Here is a tiny trained network, its code and every weight. The questions are about switching its units off for an input and a target symbol, where a switched-off unit gives its printed mean instead of its output.

import numpy as np


def w(rows, s, z=0):
    codes = np.array(rows[::2]) - 128.0
    scale = np.full(codes.shape[1], s)
    scale[-1] = z or s
    return codes * scale


def f(y):
    return y / 2 * (1 + np.tanh(0.7978845608 * (y + 0.044715 * y**3)))


def softmax(a):
    e = np.exp(a - a.max(-1, keepdims=True))
    return e / e.sum(-1, keepdims=True)


def log_softmax(a):
    a = a - a.max(-1, keepdims=True)
    return a - np.log(np.exp(a).sum(-1, keepdims=True))


def net(x, mask):
    ids = ['αζθλπψ'.index(c) for c in x.split()]
    T = len(ids)
    res = E[ids] + P[:T]
    u = 0
    for l in range(2):
        q, k, v = (res @ M[l].T for M in (Q, K, V))
        z = softmax(np.where(np.tri(T) > 0, q @ k.T / 3**0.5, -1e9)) @ v
        res = res + np.where(mask[u], z, O[l][:, -1]) @ O[l][:, :-1]
        u += 1
        y = f(res @ A[l][:, :-1].T + A[l][:, -1])
        res = res + np.where(mask[u : u + 8], y, B[l][:, -1]) @ B[l][:, :-1]
        u += 8
    return log_softmax(res[-1] @ U[:, :-1].T + U[:, -1])


Q, K, V, O, A, B = {}, {}, {}, {}, {}, {}
E = w([
[100,150,104,145],'α',
[87,142,112,98],'ζ',
[157,117,74,73],'θ',
[127,168,94,199],'λ',
[3,173,167,166],'π',
[189,56,64,156],'ψ',
],0.0035)
P = w([
[67,49,53,113],'0',
[139,244,129,116],'1',
[84,109,59,252],'2',
[59,60,164,149],'3',
[195,231,157,114],'4',
[108,78,43,198],'5',
[87,61,163,180],'6',
[226,215,213,104],'7',
[138,62,34,225],'8',
[103,64,159,195],'9',
[254,213,254,107],'10',
[98,100,6,239],'11',
],0.0039)
Q[0] = w([
[137,143,128,51],'0.h1',
[20,78,37,148],'0.h1',
[159,116,253,88],'0.h1',
],0.036)
K[0] = w([
[158,224,123,137],'0.h1',
[202,152,251,196],'0.h1',
[32,111,16,184],'0.h1',
],0.029)
V[0] = w([
[139,171,151,249],'0.h1',
[92,113,164,102],'0.h1',
[215,180,92,123],'0.h1',
],0.017)
O[0] = w([
[132,53,247,199,252],'0.h1',
[128,91,107,58,24],'0.h1',
[158,188,86,244,123],'0.h1',
],0.011,0.00037)
A[0] = w([
[147,78,163,162,95],'0.n1',
[93,7,107,166,107],'0.n2',
[247,52,85,129,100],'0.n3',
[96,75,58,186,240],'0.n4',
[161,171,190,71,248],'0.n5',
[80,161,173,122,183],'0.n6',
[102,107,107,94,64],'0.n7',
[162,166,137,165,56],'0.n8',
],0.017,0.0016)
B[0] = w([
[8,91,219,173,172],'0.n1',
[247,93,200,155,225],'0.n2',
[153,173,97,203,149],'0.n3',
[149,107,33,184,255],'0.n4',
[117,210,120,158,183],'0.n5',
[157,146,64,128,152],'0.n6',
[94,64,173,165,139],'0.n7',
[44,139,208,96,159],'0.n8',
],0.018,0.0054)
Q[1] = w([
[137,159,105,147],'1.h1',
[163,230,144,126],'1.h1',
[83,248,119,103],'1.h1',
],0.016)
K[1] = w([
[71,137,81,117],'1.h1',
[155,55,93,76],'1.h1',
[77,8,107,97],'1.h1',
],0.013)
V[1] = w([
[80,74,130,71],'1.h1',
[100,148,39,255],'1.h1',
[253,50,127,215],'1.h1',
],0.0093)
O[1] = w([
[92,102,79,122,88],'1.h1',
[207,193,132,139,254],'1.h1',
[150,138,159,249,90],'1.h1',
],0.012,0.0057)
A[1] = w([
[183,76,4,117,152],'1.n1',
[180,141,45,199,163],'1.n2',
[125,99,112,232,30],'1.n3',
[233,148,86,102,110],'1.n4',
[200,68,115,189,168],'1.n5',
[172,93,235,114,53],'1.n6',
[210,152,184,120,70],'1.n7',
[108,65,93,75,2],'1.n8',
],0.011,0.005)
B[1] = w([
[59,201,167,73,191],'1.n1',
[201,60,158,110,252],'1.n2',
[91,76,92,36,210],'1.n3',
[78,101,6,133,202],'1.n4',
[123,226,166,207,246],'1.n5',
[143,55,59,103,188],'1.n6',
[37,163,146,141,206],'1.n7',
[223,111,35,185,138],'1.n8',
],0.019)
U = w([
[86,191,138,48,125],'α',
[240,106,142,142,254],'ζ',
[199,125,29,111,57],'θ',
[77,45,139,90,61],'λ',
[95,165,123,209,105],'π',
[105,150,253,123,183],'ψ',
],0.0047,0.0059)

Each question gives the input, a string of symbols that net reads in full, and the target symbol t.
The units are the heads (3 rows each of Q, K, V and O) and the neurons (one row each of A and B). Each row of codes is followed by its name. A weight is (code - 128) times the scale printed after its matrix; where a second scale follows, it is the last column's (O, A, B and U).
mask holds one flag per unit, layer by layer, with each layer's heads first. A switched-off unit (its flag False) gives its mean, the last column of its rows in O or B, instead of its output. The means were averaged over made-up inputs and are rounded, as every weight is.
A unit's drop is (log p(t) with every unit on - log p(t) with that unit switched off) / (log p(t) with every unit on - log p(t) with every unit switched off).
The circuit of an input: a set's keep is (log p(t) with only the set's units on - log p(t) with every unit switched off) / (log p(t) with every unit on - log p(t) with every unit switched off). Starting from the 12 units with the biggest drops (on a tie, the unit counted first), units are removed one at a time, each time the one whose removal leaves the highest keep (on an exact tie, the one counted first), for as long as the keep stays at least 0.8.
circuit, biggest first: the units of the circuit, biggest drop first
k most important neurons: the k neurons with the biggest drops, biggest first
top k neurons in layer l: the k neurons of layer l with the biggest drops, biggest first
input ζ ψ ψ α ψ α ζ ψ θ ζ ζ ψ, target α: circuit, biggest first : 1.n1, 0.n4
input θ ψ ζ θ ζ ζ ζ λ ζ, target λ: circuit, biggest first : 0.h1, 0.n1, 1.n3
input ψ π λ ζ λ ζ α π ζ ζ ζ λ, target α: 4 most important neurons : 1.n1, 0.n4, 0.n2, 0.n5
input λ ζ ζ π λ ψ π π, target ψ: 3 most important neurons : 0.n5, 0.n4, 1.n4
input α π π λ π ψ λ ζ θ ψ ζ ζ, target α: circuit, biggest first : 1.n1, 0.n4, 0.n2, 1.h1
input α α α ζ α λ ζ ψ, target ζ: circuit, biggest first : 1.h1, 1.n2
input ζ ζ ζ α ζ ζ ζ ψ ζ, target ζ: top 2 neurons in layer 0 : 0.n8, 0.n4
input ζ ψ ζ π α θ, target ψ: top 3 neurons in layer 1 : 1.n4, 1.n6, 1.n1
input ζ λ ζ λ λ ψ, target λ: circuit, biggest first : 1.n3, 0.h1, 0.n1
input α ζ π ζ π ζ ψ ζ ζ π, target λ: circuit, biggest first : 0.n4, 0.h1, 1.n5
input π ζ λ α π θ ψ ψ ζ π α, target λ: 3 most important neurons : 0.n4, 0.n2, 1.n5
input π ζ θ ψ π θ ζ π π α ψ θ, target ζ: 3 most important neurons : 0.n8, 0.n4, 1.n2
input ζ α ψ θ, target π: circuit, biggest first : 1.n5, 1.h1
input ψ ψ ζ λ λ ψ θ λ θ, target λ: circuit, biggest first : 0.h1, 0.n1, 1.n3
input θ ζ ζ ζ π ζ ψ α, target θ: circuit, biggest first : 0.h1, 1.n4, 0.n1
input ζ π ψ ζ π λ ζ ζ ζ ψ ψ, target α: circuit, biggest first : 0.n2, 0.h1, 1.h1, 1.n1
input ψ α ψ ψ ζ λ α ζ ψ ζ ψ, target π: circuit, biggest first : 1.n5, 1.h1
input ψ ψ ζ ζ π, target π: top 2 neurons in layer 0 : 0.n4, 0.n3
input λ ζ ζ ψ π α π θ α ζ α, target ψ: 3 most important neurons : 1.n4, 0.n5, 1.n7
input π ψ ζ α ζ α λ, target ζ: circuit, biggest first : 1.n1, 1.n7
input π π θ α, target λ: circuit, biggest first : 0.n4, 0.h1, 1.n5
input ζ α ζ π ζ ψ π ψ α θ, target π: 3 most important neurons : 0.n2, 0.n3, 1.n7
input π α π, target ψ: circuit, biggest first : 1.n4, 1.n6
input α λ π ψ θ α ζ θ ψ ψ π, target ζ: 2 most important neurons : 0.n2, 0.n8
input ζ ζ ζ α, target θ: top 2 neurons in layer 0 : 0.n2, 0.n4
input ζ α ζ π ψ λ ζ ψ ζ ψ θ θ, target θ: 3 most important neurons : 1.n4, 1.n2, 0.n5
input ψ ζ θ λ α ζ, target ψ: top 3 neurons in layer 0 : 0.n4, 0.n1, 0.n5
input ψ ζ θ ζ ζ π, target α: 4 most important neurons : 1.n1, 0.n4, 0.n5, 0.n2
